Below are the code and all the weights of a small trained network. Each question names an input and a target symbol and asks about switching units off, where a switched-off unit gives its printed mean instead of its output.

import numpy as np


def w(rows, s, z=0):
    codes = np.array(rows[::2]) - 128.0
    scale = np.full(codes.shape[1], s)
    scale[-1] = z or s
    return codes * scale


def f(y):
    return np.maximum(y, 0)


def softmax(a):
    e = np.exp(a - a.max(-1, keepdims=True))
    return e / e.sum(-1, keepdims=True)


def log_softmax(a):
    a = a - a.max(-1, keepdims=True)
    return a - np.log(np.exp(a).sum(-1, keepdims=True))


def net(x, mask):
    ids = ['αβδζθλξπσψ'.index(c) for c in x.split()]
    T = len(ids)
    res = E[ids] + P[:T]
    u = 0
    for l in range(3):
        q, k, v = (res @ M[l].T for M in (Q, K, V))
        z = softmax(np.where(np.tri(T) > 0, q @ k.T / 2**0.5, -1e9)) @ v
        res = res + np.where(mask[u], z, O[l][:, -1]) @ O[l][:, :-1]
        u += 1
        y = f(res @ A[l][:, :-1].T + A[l][:, -1])
        res = res + np.where(mask[u : u + 8], y, B[l][:, -1]) @ B[l][:, :-1]
        u += 8
    return log_softmax(res[-1] @ U[:, :-1].T + U[:, -1])


Q, K, V, O, A, B = {}, {}, {}, {}, {}, {}
E = w([
[70,33,113],'α',
[108,110,101],'β',
[33,108,151],'δ',
[147,203,95],'ζ',
[142,105,151],'θ',
[149,4,217],'λ',
[231,116,172],'ξ',
[79,173,245],'π',
[110,24,107],'σ',
[141,3,200],'ψ',
],0.019)
P = w([
[63,88,3],'0',
[74,92,41],'1',
[91,98,65],'2',
[93,111,82],'3',
[98,114,96],'4',
[96,123,110],'5',
[97,126,120],'6',
[102,134,126],'7',
[107,142,135],'8',
],0.004)
Q[0] = w([
[71,153,8],'L0H1',
[164,213,159],'L0H1',
],0.011)
K[0] = w([
[1,135,53],'L0H1',
[220,193,151],'L0H1',
],0.0082)
V[0] = w([
[150,85,195],'L0H1',
[78,117,1],'L0H1',
],0.0047)
O[0] = w([
[2,187,83,254],'L0H1',
[70,175,173,107],'L0H1',
],0.0085,0.0027)
A[0] = w([
[97,102,163,172],'L0N1',
[76,128,150,219],'L0N2',
[159,218,70,3],'L0N3',
[80,161,133,114],'L0N4',
[91,118,82,206],'L0N5',
[146,112,105,225],'L0N6',
[144,177,188,48],'L0N7',
[185,252,112,122],'L0N8',
],0.014,0.0014)
B[0] = w([
[18,88,124,253],'L0N1',
[57,221,145,223],'L0N2',
[132,177,204,159],'L0N3',
[184,228,66,157],'L0N4',
[10,207,84,213],'L0N5',
[124,173,201,177],'L0N6',
[3,109,162,154],'L0N7',
[91,195,181,184],'L0N8',
],0.0046,0.0063)
Q[1] = w([
[233,2,247],'L1H1',
[219,155,194],'L1H1',
],0.004)
K[1] = w([
[187,51,131],'L1H1',
[194,2,99],'L1H1',
],0.012)
V[1] = w([
[152,182,16],'L1H1',
[150,254,183],'L1H1',
],0.0083)
O[1] = w([
[183,9,73,4],'L1H1',
[27,201,147,89],'L1H1',
],0.012,0.0048)
A[1] = w([
[95,203,94,79],'L1N1',
[183,64,153,20],'L1N2',
[206,133,115,246],'L1N3',
[135,175,29,62],'L1N4',
[159,47,122,140],'L1N5',
[188,136,98,75],'L1N6',
[82,103,3,171],'L1N7',
[168,120,81,254],'L1N8',
],0.015,0.004)
B[1] = w([
[174,235,116,246],'L1N1',
[130,144,203,167],'L1N2',
[127,178,99,155],'L1N3',
[151,170,84,138],'L1N4',
[52,160,68,191],'L1N5',
[149,61,51,138],'L1N6',
[254,71,189,219],'L1N7',
[72,234,68,151],'L1N8',
],0.0082,0.013)
Q[2] = w([
[30,136,231],'L2H1',
[66,115,255],'L2H1',
],0.0069)
K[2] = w([
[102,220,2],'L2H1',
[192,226,82],'L2H1',
],0.0095)
V[2] = w([
[228,183,136],'L2H1',
[32,35,4],'L2H1',
],0.0025)
O[2] = w([
[244,131,139,177],'L2H1',
[167,107,103,3],'L2H1',
],0.011,0.0057)
A[2] = w([
[167,180,56,65],'L2N1',
[223,222,156,3],'L2N2',
[188,130,147,183],'L2N3',
[75,124,120,59],'L2N4',
[68,92,161,61],'L2N5',
[173,158,90,102],'L2N6',
[124,70,36,160],'L2N7',
[247,161,40,167],'L2N8',
],0.012,0.0045)
B[2] = w([
[76,31,103,175],'L2N1',
[185,82,116,253],'L2N2',
[98,88,189,151],'L2N3',
[78,33,93,136],'L2N4',
[64,82,80,149],'L2N5',
[36,54,164,157],'L2N6',
[190,131,82,150],'L2N7',
[2,126,143,173],'L2N8',
],0.0095,0.021)
U = w([
[180,74,45,254],'α',
[124,99,147,65],'β',
[173,46,188,67],'δ',
[123,55,245,131],'ζ',
[117,77,211,36],'θ',
[198,92,255,128],'λ',
[31,73,128,90],'ξ',
[127,104,133,65],'π',
[105,183,153,220],'σ',
[114,126,103,197],'ψ',
],0.0083,0.0057)

Each question gives the input, a string of symbols that net reads in full, and the target symbol t.
The units are the heads (2 rows each of Q, K, V and O) and the neurons (one row each of A and B). Each row of codes is followed by its name. A weight is (code - 128) times the scale printed after its matrix; where a second scale follows, it is the last column's (O, A, B and U).
mask holds one flag per unit, layer by layer, with each layer's heads first. A switched-off unit (its flag False) gives its mean, the last column of its rows in O or B, instead of its output. The means were averaged over made-up inputs and are rounded, as every weight is.
A unit's drop is (log p(t) with every unit on - log p(t) with that unit switched off) / (log p(t) with every unit on - log p(t) with every unit switched off).
The circuit of an input: a set's keep is (log p(t) with only the set's units on - log p(t) with every unit switched off) / (log p(t) with every unit on - log p(t) with every unit switched off). Starting from the 12 units with the biggest drops (on a tie, the unit counted first), units are removed one at a time, each time the one whose removal leaves the highest keep (on an exact tie, the one counted first), for as long as the keep stays at least 0.8.
units of the circuit, in order: the units of the circuit, biggest drop first
most important unit: the unit with the biggest drop
top k neurons: the k neurons with the biggest drops, biggest first
top k neurons in layer l: the k neurons of layer l with the biggest drops, biggest first
drop of u: that unit's drop, to one decimal
input ψ π λ σ ξ θ, target σ: most important unit -> L1N7
input δ σ ψ σ ξ σ λ λ π, target σ: units of the circuit, in order -> L1H1, L1N1
input ξ β σ, target α: top 3 neurons in layer 2 -> L2N7, L2N6, L2N8
input θ σ σ λ λ, target ξ: top 3 neurons in layer 1 -> L1N1, L1N7, L1N5
input α σ λ θ π α, target σ: units of the circuit, in order -> L1N1, L1H1
input β σ ζ λ ζ, target ζ: top 2 neurons -> L0N3, L0N8
input σ ζ σ ξ ζ λ λ σ, target λ: top 3 neurons -> L1N7, L1N1, L1N5
input π ζ π σ α σ α, target σ: units of the circuit, in order -> L1H1, L1N1
input λ σ β σ β σ ξ σ, target α: units of the circuit, in order -> L1H1, L1N1, L2N7, L2N8
input β δ β, target ζ: units of the circuit, in order -> L1N7, L1N5, L2N3, L1H1
input σ π λ π δ ξ, target ξ: top 3 neurons -> L2N8, L1N3, L1N7
input σ δ β π ψ ζ σ λ ζ, target ζ: top 2 neurons -> L0N3, L2N2
input ψ ζ β β λ π ψ λ ξ, target ξ: units of the circuit, in order -> L0H1, L2N8, L2N6
input ζ σ ξ β θ ψ, target ξ: units of the circuit, in order -> L1N7, L1N1
input σ σ π π δ, target σ: units of the circuit, in order -> L1H1
input α σ θ σ λ ζ, target ξ: top 3 neurons in layer 1 -> L1N1, L1N7, L1N2
input λ δ α α ζ σ, target λ: top 2 neurons in layer 0 -> L0N8, L0N3
input ξ σ ξ λ, target ξ: top 3 neurons in layer 1 -> L1N7, L1N1, L1N5
input σ β π, target σ: drop of L1N1 -> 1.2
input ξ σ π ψ σ, target σ: drop of L2N6 -> 0.0
input σ π ξ α σ λ σ σ, target σ: drop of L0N7 -> 0.1
input σ σ ξ σ θ ζ σ α, target λ: top neuron in layer 2 -> L2N2
